Below are the code and all the weights of a small trained network. Each question names an input and a class and asks about switching units off, where a switched-off unit gives its printed mean instead of its output.

import numpy as np


def w(rows, s, z=0):
    codes = np.array(rows[::2]) - 128.0
    scale = np.full(codes.shape[1], s)
    scale[-1] = z or s
    return codes * scale


def norm(h):
    return h / np.sqrt((h * h).mean(-1, keepdims=True) + 1e-5)


def f(y):
    return y / 2 * (1 + np.tanh(0.7978845608 * (y + 0.044715 * y**3)))


def log_softmax(a):
    a = a - a.max(-1, keepdims=True)
    return a - np.log(np.exp(a).sum(-1, keepdims=True))


def net(x, mask):
    res = np.array(x, float).reshape(1, 5) / 4 @ E
    u = 0
    for l in range(3):
        y = f(norm(res) @ A[l][:, :-1].T + A[l][:, -1])
        res = res + np.where(mask[u : u + 9], y, B[l][:, -1]) @ B[l][:, :-1]
        u += 9
    return log_softmax(norm(res)[-1] @ U[:, :-1].T + U[:, -1])


A, B = {}, {}
E = w([
[145,115,134,215,174,121,142,167,60,190,135],'x0',
[79,139,176,121,137,77,114,136,69,73,59],'x1',
[115,111,72,93,128,198,90,120,68,108,97],'x2',
[138,192,150,197,107,151,60,153,118,4,209],'x3',
[71,68,134,131,74,70,115,28,85,148,204],'x4',
],0.0037)
A[0] = w([
[64,156,190,114,116,99,159,144,69,64,57,12],'L0N0',
[59,81,108,133,30,101,154,69,101,126,171,123],'L0N1',
[78,138,46,76,137,223,43,134,65,151,124,66],'L0N2',
[76,173,118,69,95,144,181,78,185,55,126,12],'L0N3',
[100,218,241,119,146,28,176,142,216,175,200,70],'L0N4',
[116,121,81,98,82,87,179,134,123,214,59,137],'L0N5',
[84,82,120,53,150,254,145,119,17,84,141,28],'L0N6',
[167,141,94,114,111,150,177,211,144,79,79,7],'L0N7',
[157,87,142,219,192,78,213,165,83,134,176,106],'L0N8',
],0.0037,0.0017)
B[0] = w([
[92,125,107,162,174,84,156,142,165,107,140,165],'L0N0',
[174,88,222,126,193,167,147,119,93,121,132,253],'L0N1',
[144,69,156,199,47,104,91,137,129,146,83,202],'L0N2',
[152,122,58,102,70,86,172,173,64,137,151,160],'L0N3',
[169,46,127,161,66,161,49,129,132,128,43,214],'L0N4',
[135,254,145,169,119,104,81,107,128,142,141,230],'L0N5',
[140,93,137,168,92,109,112,154,211,148,99,189],'L0N6',
[230,137,135,131,192,130,156,90,114,40,129,152],'L0N7',
[123,102,79,81,56,146,153,155,94,79,113,199],'L0N8',
],0.0053,0.0021)
A[1] = w([
[71,106,177,124,140,92,117,146,86,141,140,57],'L1N0',
[207,120,98,131,109,178,145,101,134,158,210,119],'L1N1',
[121,109,141,3,101,88,115,138,218,120,145,132],'L1N2',
[131,98,79,189,155,105,169,192,75,189,131,96],'L1N3',
[122,57,158,145,84,147,176,176,208,144,105,57],'L1N4',
[150,114,130,102,169,206,124,154,163,160,159,13],'L1N5',
[99,129,159,128,163,56,168,140,106,71,96,7],'L1N6',
[155,99,76,145,139,184,146,105,218,180,200,42],'L1N7',
[155,168,93,158,172,171,173,142,158,86,44,145],'L1N8',
],0.0047,0.0014)
B[1] = w([
[127,123,94,98,165,144,164,96,150,83,122,154],'L1N0',
[5,151,87,158,209,119,139,129,99,69,101,200],'L1N1',
[107,128,83,176,68,103,216,237,1,104,97,183],'L1N2',
[134,127,71,91,63,112,148,189,119,40,126,180],'L1N3',
[66,55,135,162,123,179,49,148,135,67,145,155],'L1N4',
[96,173,158,149,147,128,146,71,157,55,67,127],'L1N5',
[31,138,72,175,136,159,107,129,190,119,103,154],'L1N6',
[13,144,75,214,143,100,155,142,176,81,101,171],'L1N7',
[93,46,214,103,132,143,167,36,107,134,177,251],'L1N8',
],0.0043,0.0027)
A[2] = w([
[223,62,153,211,29,82,73,156,192,126,71,134],'L2N0',
[55,93,179,136,169,48,71,124,117,74,29,3],'L2N1',
[145,253,154,153,65,157,37,123,116,85,187,157],'L2N2',
[102,57,100,109,101,105,137,3,81,150,234,6],'L2N3',
[95,74,166,101,12,77,170,133,62,102,156,190],'L2N4',
[217,146,146,88,168,178,203,189,188,79,70,157],'L2N5',
[183,162,83,133,78,115,169,203,23,89,167,206],'L2N6',
[132,164,158,179,144,149,21,117,71,84,226,167],'L2N7',
[129,138,115,87,99,115,199,90,126,243,78,162],'L2N8',
],0.0041,0.00056)
B[2] = w([
[131,87,106,104,96,181,58,91,134,171,108,217],'L2N0',
[95,138,81,167,140,186,154,119,164,122,170,216],'L2N1',
[118,132,110,117,164,81,100,149,124,254,56,180],'L2N2',
[191,158,181,141,144,159,160,108,112,78,82,218],'L2N3',
[181,140,125,156,130,170,138,167,110,134,153,254],'L2N4',
[175,109,183,164,109,114,145,66,50,127,164,200],'L2N5',
[130,117,69,48,63,87,174,164,119,159,200,189],'L2N6',
[131,142,149,58,161,86,135,105,198,161,83,222],'L2N7',
[133,153,123,82,151,77,44,173,190,128,149,208],'L2N8',
],0.0068,0.0034)
U = w([
[217,137,251,151,170,141,192,36,71,94,142,188],'0',
[125,206,124,49,180,28,77,154,194,219,104,111],'1',
[141,54,112,184,49,183,59,125,148,144,60,108],'2',
[2,175,65,205,165,131,205,128,157,64,140,137],'3',
[164,134,80,86,46,97,206,201,51,120,193,182],'4',
[102,132,138,105,139,185,124,111,144,136,198,8],'5',
],0.0099,0.0015)

Each question gives the input, the list of numbers given to net, and the class t.
The units are the neurons (one row each of A and B). Each row of codes is followed by its name. A weight is (code - 128) times the scale printed after its matrix; where a second scale follows, it is the last column's (A, B and U).
mask holds one flag per neuron, layer by layer. A switched-off neuron (its flag False) gives its mean, the last column of its row in B, instead of its output. The means were averaged over made-up inputs and are rounded, as every weight is.
A unit's drop is (log p(t) with every unit on - log p(t) with that unit switched off) / (log p(t) with every unit on - log p(t) with every unit switched off).
The circuit of an input: a set's keep is (log p(t) with only the set's units on - log p(t) with every unit switched off) / (log p(t) with every unit on - log p(t) with every unit switched off). Starting from the 12 units with the biggest drops (on a tie, the unit counted first), units are removed one at a time, each time the one whose removal leaves the highest keep (on an exact tie, the one counted first), for as long as the keep stays at least 0.8.
circuit, biggest first: the units of the circuit, biggest drop first
most important unit: the unit with the biggest drop
top k neurons: the k neurons with the biggest drops, biggest first
top k neurons in layer l: the k neurons of layer l with the biggest drops, biggest first
input [0,6,-1,-5,-3], class 3: circuit, biggest first => L2N1
input [-6,-1,5,8,5], class 1: circuit, biggest first => L2N2; L2N7
input [-5,-7,6,3,3], class 3: circuit, biggest first => L1N1; L1N7
input [1,5,5,5,-2], class 1: circuit, biggest first => L2N7; L2N2
input [-5,-4,8,8,-8], class 0: top 2 neurons in layer 0 => L0N7; L0N5
input [4,8,-7,-4,5], class 3: circuit, biggest first => L2N1; L1N6
input [8,2,-4,8,-3], class 1: circuit, biggest first => L2N2; L2N7
input [6,-5,2,0,3], class 4: top 3 neurons => L1N3; L0N8; L2N6
input [-8,-2,7,-6,-1], class 4: top 2 neurons in layer 0 => L0N4; L0N3
input [-6,-4,-2,6,-7], class 0: top 2 neurons => L2N5; L0N5
input [-2,1,-4,5,4], class 1: top 4 neurons => L1N8; L2N7; L2N2; L0N2
input [-2,0,7,3,7], class 0: top 3 neurons in layer 0 => L0N1; L0N4; L0N8
input [5,-1,-8,-7,-4], class 2: top 4 neurons => L0N4; L2N0; L1N4; L0N8
input [-2,0,-7,6,2], class 2: top 4 neurons => L0N4; L2N0; L0N5; L2N8
input [5,-8,5,-5,-2], class 3: most important unit => L1N7
input [8,1,-3,-8,4], class 1: top 2 neurons in layer 2 => L2N8; L2N5
input [-5,-1,6,0,-6], class 0: top 2 neurons => L0N7; L2N5
input [-3,-5,3,-4,3], class 3: circuit, biggest first => L1N7; L1N1
input [-4,-7,-6,-8,-8], class 0: top 2 neurons => L2N5; L0N7
input [6,8,-5,-2,7], class 3: most important unit => L2N1
input [-8,5,-3,5,-6], class 4: circuit, biggest first => L0N3; L1N2; L2N6
input [5,-4,4,5,4], class 1: top 2 neurons in layer 1 => L1N8; L1N2
input [8,6,5,0,-4], class 4: circuit, biggest first => L1N3; L2N6
input [-2,6,6,6,4], class 1: circuit, biggest first => L2N7; L2N2
input [6,4,-4,3,-1], class 4: top 2 neurons => L0N8; L2N6
input [-3,6,-7,-2,0], class 2: top 2 neurons => L0N4; L2N0
